Below is a small trained network, with its code and all its weights. Each question gives an input and a class and asks what happens when units are switched off, that is, made to give their printed mean instead of their output.

import numpy as np


def w(rows, s, z=0):
    codes = np.array(rows[::2]) - 128.0
    scale = np.full(codes.shape[1], s)
    scale[-1] = z or s
    return codes * scale


def norm(h):
    return h / np.sqrt((h * h).mean(-1, keepdims=True) + 1e-5)


def f(y):
    return y / 2 * (1 + np.tanh(0.7978845608 * (y + 0.044715 * y**3)))


def log_softmax(a):
    a = a - a.max(-1, keepdims=True)
    return a - np.log(np.exp(a).sum(-1, keepdims=True))


def net(x, mask):
    res = np.array(x, float).reshape(1, 6) / 4 @ E
    u = 0
    for l in range(2):
        y = f(norm(res) @ A[l][:, :-1].T + A[l][:, -1])
        res = res + np.where(mask[u : u + 3], y, B[l][:, -1]) @ B[l][:, :-1]
        u += 3
    return log_softmax(norm(res)[-1] @ U[:, :-1].T + U[:, -1])


A, B = {}, {}
E = w([
[140,192,255,130,136,108,152,39,108,98,113],'x0',
[125,112,158,213,58,109,82,228,162,52,169],'x1',
[124,236,85,95,87,133,114,239,126,108,119],'x2',
[171,180,131,118,69,138,139,158,151,114,64],'x3',
[145,127,115,222,164,181,32,114,58,95,188],'x4',
[122,176,89,134,118,126,52,88,151,161,54],'x5',
],0.0034)
A[0] = w([
[176,253,180,165,90,145,93,96,151,70,94,147],'L0N1',
[108,68,73,113,133,112,194,127,196,154,139,144],'L0N2',
[131,145,68,107,114,128,77,169,238,142,77,2],'L0N3',
],0.0048,0.0028)
B[0] = w([
[163,127,105,69,171,79,168,124,124,151,104,251],'L0N1',
[164,122,130,102,205,85,153,92,94,103,108,204],'L0N2',
[121,103,144,158,2,142,102,131,143,190,95,170],'L0N3',
],0.0099,0.0033)
A[1] = w([
[131,189,132,112,88,81,171,253,171,101,153,5],'L1N1',
[178,95,26,162,138,170,62,190,146,111,127,176],'L1N2',
[105,195,33,206,204,158,64,94,173,162,194,85],'L1N3',
],0.0037,0.0014)
B[1] = w([
[74,95,58,202,117,135,122,194,3,75,240,247],'L1N1',
[137,237,59,108,35,73,202,103,137,191,133,237],'L1N2',
[99,141,149,149,112,139,152,186,70,79,179,187],'L1N3',
],0.0071,0.0015)
U = w([
[84,150,196,94,127,238,42,162,146,107,104,3],'0',
[121,169,88,147,13,115,92,142,162,193,60,100],'1',
[108,72,254,224,158,167,51,81,158,66,178,98],'2',
[103,162,85,167,116,127,150,202,62,72,236,143],'3',
[165,137,165,38,207,73,221,74,132,142,54,204],'4',
],0.0081,0.0053)

Each question gives the input, the list of numbers given to net, and the class t.
The units are the neurons (one row each of A and B). Each row of codes is followed by its name. A weight is (code - 128) times the scale printed after its matrix; where a second scale follows, it is the last column's (A, B and U).
mask holds one flag per neuron, layer by layer. A switched-off neuron (its flag False) gives its mean, the last column of its row in B, instead of its output. The means were averaged over made-up inputs and are rounded, as every weight is.
A unit's drop is (log p(t) with every unit on - log p(t) with that unit switched off) / (log p(t) with every unit on - log p(t) with every unit switched off).
The circuit of an input: a set's keep is (log p(t) with only the set's units on - log p(t) with every unit switched off) / (log p(t) with every unit on - log p(t) with every unit switched off). Starting from all 6 units, units are removed one at a time, each time the one whose removal leaves the highest keep (on an exact tie, the one counted first), for as long as the keep stays at least 0.8.
circuit, biggest first: the units of the circuit, biggest drop first
most important unit: the unit with the biggest drop
k most important neurons: the k neurons with the biggest drops, biggest first
k most important neurons of layer l: the k neurons of layer l with the biggest drops, biggest first
drop of u: that unit's drop, to one decimal
input [3,6,0,-5,-4,1], class 2: circuit, biggest first => [L1N2]
input [-8,6,-7,1,4,4], class 1: 2 most important neurons => [L1N2 L1N1]
input [1,-2,-1,2,6,-5], class 2: circuit, biggest first => [L1N1 L0N1]
input [-8,1,2,-6,3,2], class 1: 3 most important neurons => [L1N2 L1N1 L0N3]
input [3,-4,-1,-2,7,-5], class 2: 2 most important neurons of layer 1 => [L1N1 L1N2]
input [-6,3,-1,-5,-1,-5], class 4: 2 most important neurons => [L0N2 L1N1]
input [2,1,-3,6,2,-6], class 2: 2 most important neurons => [L1N2 L0N2]
input [3,4,-5,-5,-5,-5], class 2: 2 most important neurons => [L0N1 L1N2]
input [-6,-1,2,8,5,-4], class 1: 2 most important neurons => [L1N2 L0N3]
input [-4,-7,-1,5,5,1], class 1: 2 most important neurons of layer 0 => [L0N1 L0N2]
input [5,5,2,-3,5,5], class 4: drop of L0N1 => 1.1
input [-4,-4,4,0,2,1], class 1: drop of L1N1 => 0.1
input [8,-1,7,8,7,1], class 4: drop of L1N1 => 0.0
input [7,4,1,3,2,-4], class 4: most important unit => L0N1
